Below is a small trained network, with its code and all its weights. Each question gives an input and a class and asks what happens when units are switched off, that is, made to give their printed mean instead of their output.

import numpy as np


def w(rows, s, z=0):
    codes = np.array(rows[::2]) - 128.0
    scale = np.full(codes.shape[1], s)
    scale[-1] = z or s
    return codes * scale


def f(y):
    return np.maximum(y, 0)


def log_softmax(a):
    a = a - a.max(-1, keepdims=True)
    return a - np.log(np.exp(a).sum(-1, keepdims=True))


def net(x, mask):
    res = np.array(x, float).reshape(1, 6) / 4 @ E
    y = f(res @ A[0][:, :-1].T + A[0][:, -1])
    res = res + np.where(mask, y, B[0][:, -1]) @ B[0][:, :-1]
    return log_softmax(res[-1] @ U[:, :-1].T + U[:, -1])


A, B = {}, {}
E = w([
[58,162,144,106],'x0',
[74,193,207,62],'x1',
[135,1,102,81],'x2',
[108,57,143,148],'x3',
[44,143,29,117],'x4',
[43,112,156,218],'x5',
],0.0095)
A[0] = w([
[96,143,213,116,75],'n1',
[92,106,72,235,218],'n2',
[175,109,102,90,184],'n3',
[172,240,175,211,97],'n4',
[174,180,162,135,110],'n5',
[50,236,219,118,127],'n6',
[207,192,130,124,166],'n7',
[30,140,76,197,228],'n8',
[232,51,214,79,114],'n9',
[184,79,161,146,83],'n10',
[212,161,185,88,160],'n11',
[110,177,119,75,179],'n12',
[189,54,75,166,145],'n13',
[235,94,80,93,255],'n14',
[130,127,58,45,175],'n15',
[164,78,163,98,93],'n16',
[199,48,185,90,62],'n17',
[41,223,183,119,113],'n18',
[173,154,123,162,122],'n19',
[188,77,130,87,143],'n20',
[196,128,8,68,117],'n21',
[153,30,173,130,156],'n22',
[64,92,175,96,140],'n23',
],0.012,0.0052)
B[0] = w([
[118,135,132,110,178],'n1',
[134,82,175,148,202],'n2',
[196,78,127,118,170],'n3',
[112,187,68,174,228],'n4',
[154,193,87,139,177],'n5',
[71,133,92,121,253],'n6',
[148,141,57,189,193],'n7',
[114,100,254,145,207],'n8',
[194,159,135,101,206],'n9',
[172,148,156,77,164],'n10',
[161,172,123,145,202],'n11',
[99,93,65,102,179],'n12',
[154,133,198,127,194],'n13',
[203,119,131,118,214],'n14',
[145,54,96,126,177],'n15',
[162,141,178,84,159],'n16',
[158,178,192,98,180],'n17',
[14,141,99,107,231],'n18',
[155,158,137,198,158],'n19',
[206,104,157,106,176],'n20',
[174,57,81,128,191],'n21',
[170,159,177,131,185],'n22',
[75,127,159,125,165],'n23',
],0.009,0.016)
U = w([
[90,128,162,154,126],'0',
[161,178,148,77,109],'1',
[141,58,51,94,105],'2',
[134,113,133,111,253],'3',
[135,203,58,217,59],'4',
[150,109,128,175,140],'5',
[22,144,100,5,79],'6',
],0.012,0.0051)

Each question gives the input, the list of numbers given to net, and the class t.
The units are the neurons (one row each of A and B). Each row of codes is followed by its name. A weight is (code - 128) times the scale printed after its matrix; where a second scale follows, it is the last column's (A, B and U).
mask holds one flag per neuron, in row order. A switched-off neuron (its flag False) gives its mean, the last column of its row in B, instead of its output. The means were averaged over made-up inputs and are rounded, as every weight is.
A unit's drop is (log p(t) with every unit on - log p(t) with that unit switched off) / (log p(t) with every unit on - log p(t) with every unit switched off).
The circuit of an input: a set's keep is (log p(t) with only the set's units on - log p(t) with every unit switched off) / (log p(t) with every unit on - log p(t) with every unit switched off). Starting from the 12 units with the biggest drops (on a tie, the unit counted first), units are removed one at a time, each time the one whose removal leaves the highest keep (on an exact tie, the one counted first), for as long as the keep stays at least 0.8.
circuit, biggest first: the units of the circuit, biggest drop first
unit that matters most: the unit with the biggest drop
top k neurons: the k neurons with the biggest drops, biggest first
drop when u is switched off: that unit's drop, to one decimal
input [-7,-5,8,1,2,0], class 1: unit that matters most -> n13
input [1,3,-1,-5,-4,6], class 6: circuit, biggest first -> n18; n6
input [1,1,4,-4,6,4], class 0: top 4 neurons -> n8; n6; n18; n2
input [-1,-8,-2,6,8,-2], class 5: top 3 neurons -> n8; n13; n2
input [-7,-8,-7,2,-1,6], class 5: top 2 neurons -> n2; n8
input [5,2,-6,5,-6,1], class 4: top 2 neurons -> n4; n5
input [-7,2,4,-4,6,7], class 0: drop when n8 is switched off -> 0.2
input [-3,1,5,8,4,2], class 0: drop when n21 is switched off -> 0.2
input [-1,8,-3,-8,-3,-4], class 4: drop when n7 is switched off -> 0.1
input [-7,7,7,3,4,5], class 0: drop when n23 is switched off -> 0.2
